Below are the code and all the weights of a small trained network. Each question names an input and a target symbol and asks about switching units off, where a switched-off unit gives its printed mean instead of its output.

import numpy as np


def w(rows, s, z=0):
    codes = np.array(rows[::2]) - 128.0
    scale = np.full(codes.shape[1], s)
    scale[-1] = z or s
    return codes * scale


def f(y):
    return y / 2 * (1 + np.tanh(0.7978845608 * (y + 0.044715 * y**3)))


def softmax(a):
    e = np.exp(a - a.max(-1, keepdims=True))
    return e / e.sum(-1, keepdims=True)


def log_softmax(a):
    a = a - a.max(-1, keepdims=True)
    return a - np.log(np.exp(a).sum(-1, keepdims=True))


def net(x, mask):
    ids = ['αβγδηθλμστφψω'.index(c) for c in x.split()]
    T = len(ids)
    res = E[ids] + P[:T]
    q, k, v = (res @ M[0].T for M in (Q, K, V))
    z = softmax(np.where(np.tri(T) > 0, q @ k.T / 3**0.5, -1e9)) @ v
    res = res + np.where(mask[0], z, O[0][:, -1]) @ O[0][:, :-1]
    y = f(res @ A[0][:, :-1].T + A[0][:, -1])
    res = res + np.where(mask[1:9], y, B[0][:, -1]) @ B[0][:, :-1]
    return log_softmax(res[-1] @ U[:, :-1].T + U[:, -1])


Q, K, V, O, A, B = {}, {}, {}, {}, {}, {}
E = w([
[85,88,22],'α',
[199,147,122],'β',
[8,181,61],'γ',
[164,20,56],'δ',
[195,135,120],'η',
[225,88,52],'θ',
[220,160,153],'λ',
[235,228,228],'μ',
[194,108,160],'σ',
[27,162,153],'τ',
[224,167,195],'φ',
[245,237,163],'ψ',
[211,159,128],'ω',
],0.011)
P = w([
[153,33,254],'0',
[188,198,92],'1',
[188,206,92],'2',
[191,212,90],'3',
[192,215,92],'4',
[190,215,94],'5',
[190,214,95],'6',
[188,221,95],'7',
[194,223,97],'8',
],0.0058)
Q[0] = w([
[190,234,253],'h1',
[231,126,150],'h1',
[53,102,7],'h1',
],0.013)
K[0] = w([
[91,77,235],'h1',
[168,37,154],'h1',
[116,197,3],'h1',
],0.012)
V[0] = w([
[108,45,157],'h1',
[124,5,57],'h1',
[164,70,198],'h1',
],0.012)
O[0] = w([
[95,190,44,170],'h1',
[163,142,7,161],'h1',
[111,218,125,253],'h1',
],0.014,0.0051)
A[0] = w([
[236,133,217,207],'n1',
[231,126,138,180],'n2',
[98,93,64,49],'n3',
[14,124,210,41],'n4',
[87,62,77,152],'n5',
[206,140,112,135],'n6',
[95,12,101,253],'n7',
[55,162,136,228],'n8',
],0.011,0.005)
B[0] = w([
[29,58,126,254],'n1',
[95,27,81,229],'n2',
[35,134,125,165],'n3',
[251,61,194,171],'n4',
[45,162,197,172],'n5',
[155,44,78,238],'n6',
[87,255,171,206],'n7',
[199,198,202,195],'n8',
],0.0091,0.0085)
U = w([
[24,198,147,80],'α',
[162,132,133,164],'β',
[75,220,207,80],'γ',
[30,52,96,104],'δ',
[132,136,136,202],'η',
[210,12,95,46],'θ',
[206,255,145,144],'λ',
[126,127,133,189],'μ',
[95,118,132,250],'σ',
[228,130,196,102],'τ',
[200,98,116,138],'φ',
[104,60,157,87],'ψ',
[172,145,68,4],'ω',
],0.0087,0.0041)

Each question gives the input, a string of symbols that net reads in full, and the target symbol t.
The units are the heads (3 rows each of Q, K, V and O) and the neurons (one row each of A and B). Each row of codes is followed by its name. A weight is (code - 128) times the scale printed after its matrix; where a second scale follows, it is the last column's (O, A, B and U).
mask holds one flag per unit, heads first, then neurons. A switched-off unit (its flag False) gives its mean, the last column of its rows in O or B, instead of its output. The means were averaged over made-up inputs and are rounded, as every weight is.
A unit's drop is (log p(t) with every unit on - log p(t) with that unit switched off) / (log p(t) with every unit on - log p(t) with every unit switched off).
The circuit of an input: a set's keep is (log p(t) with only the set's units on - log p(t) with every unit switched off) / (log p(t) with every unit on - log p(t) with every unit switched off). Starting from all 9 units, units are removed one at a time, each time the one whose removal leaves the highest keep (on an exact tie, the one counted first), for as long as the keep stays at least 0.8.
circuit, biggest first: the units of the circuit, biggest drop first
most important unit: the unit with the biggest drop
k most important neurons: the k neurons with the biggest drops, biggest first
drop of u: that unit's drop, to one decimal
input γ β δ δ μ η ω σ, target δ: circuit, biggest first -> (h1 n1 n8)
input ψ γ φ ψ σ, target ψ: most important unit -> n1
input ψ φ δ σ δ σ, target ψ: circuit, biggest first -> (h1 n1 n4)
input γ ω σ α σ ψ, target δ: circuit, biggest first -> (n1 h1 n2)
input α γ μ β δ δ μ, target θ: circuit, biggest first -> (h1 n6 n2)
input μ δ α δ μ η, target τ: 2 most important neurons -> (n4 n8)
input μ ψ θ μ λ, target τ: circuit, biggest first -> (n4 h1)
input μ δ σ σ σ τ δ ω, target τ: circuit, biggest first -> (n4 h1)
input φ μ φ σ ω α, target α: circuit, biggest first -> (n7 h1 n5 n3)
input φ σ μ δ γ σ τ, target τ: circuit, biggest first -> (h1 n4)
input α ω δ σ, target θ: circuit, biggest first -> (h1 n7 n6)
input δ σ φ μ μ σ λ, target ω: circuit, biggest first -> (h1 n6)
input γ γ γ θ, target θ: 2 most important neurons -> (n6 n3)
input ψ σ σ τ φ ψ σ μ, target ψ: circuit, biggest first -> (n1 h1 n4)
input β σ δ, target δ: 3 most important neurons -> (n3 n8 n5)
input δ σ θ δ τ μ, target ω: drop of n6 -> 0.2
input ψ α δ λ δ η τ φ ψ, target ψ: drop of n1 -> 1.0
input μ δ μ δ σ α σ σ, target τ: drop of n8 -> 0.1
input σ ψ τ, target τ: drop of n4 -> 0.7
input γ σ ω δ μ θ λ, target δ: most important neuron -> (n1)
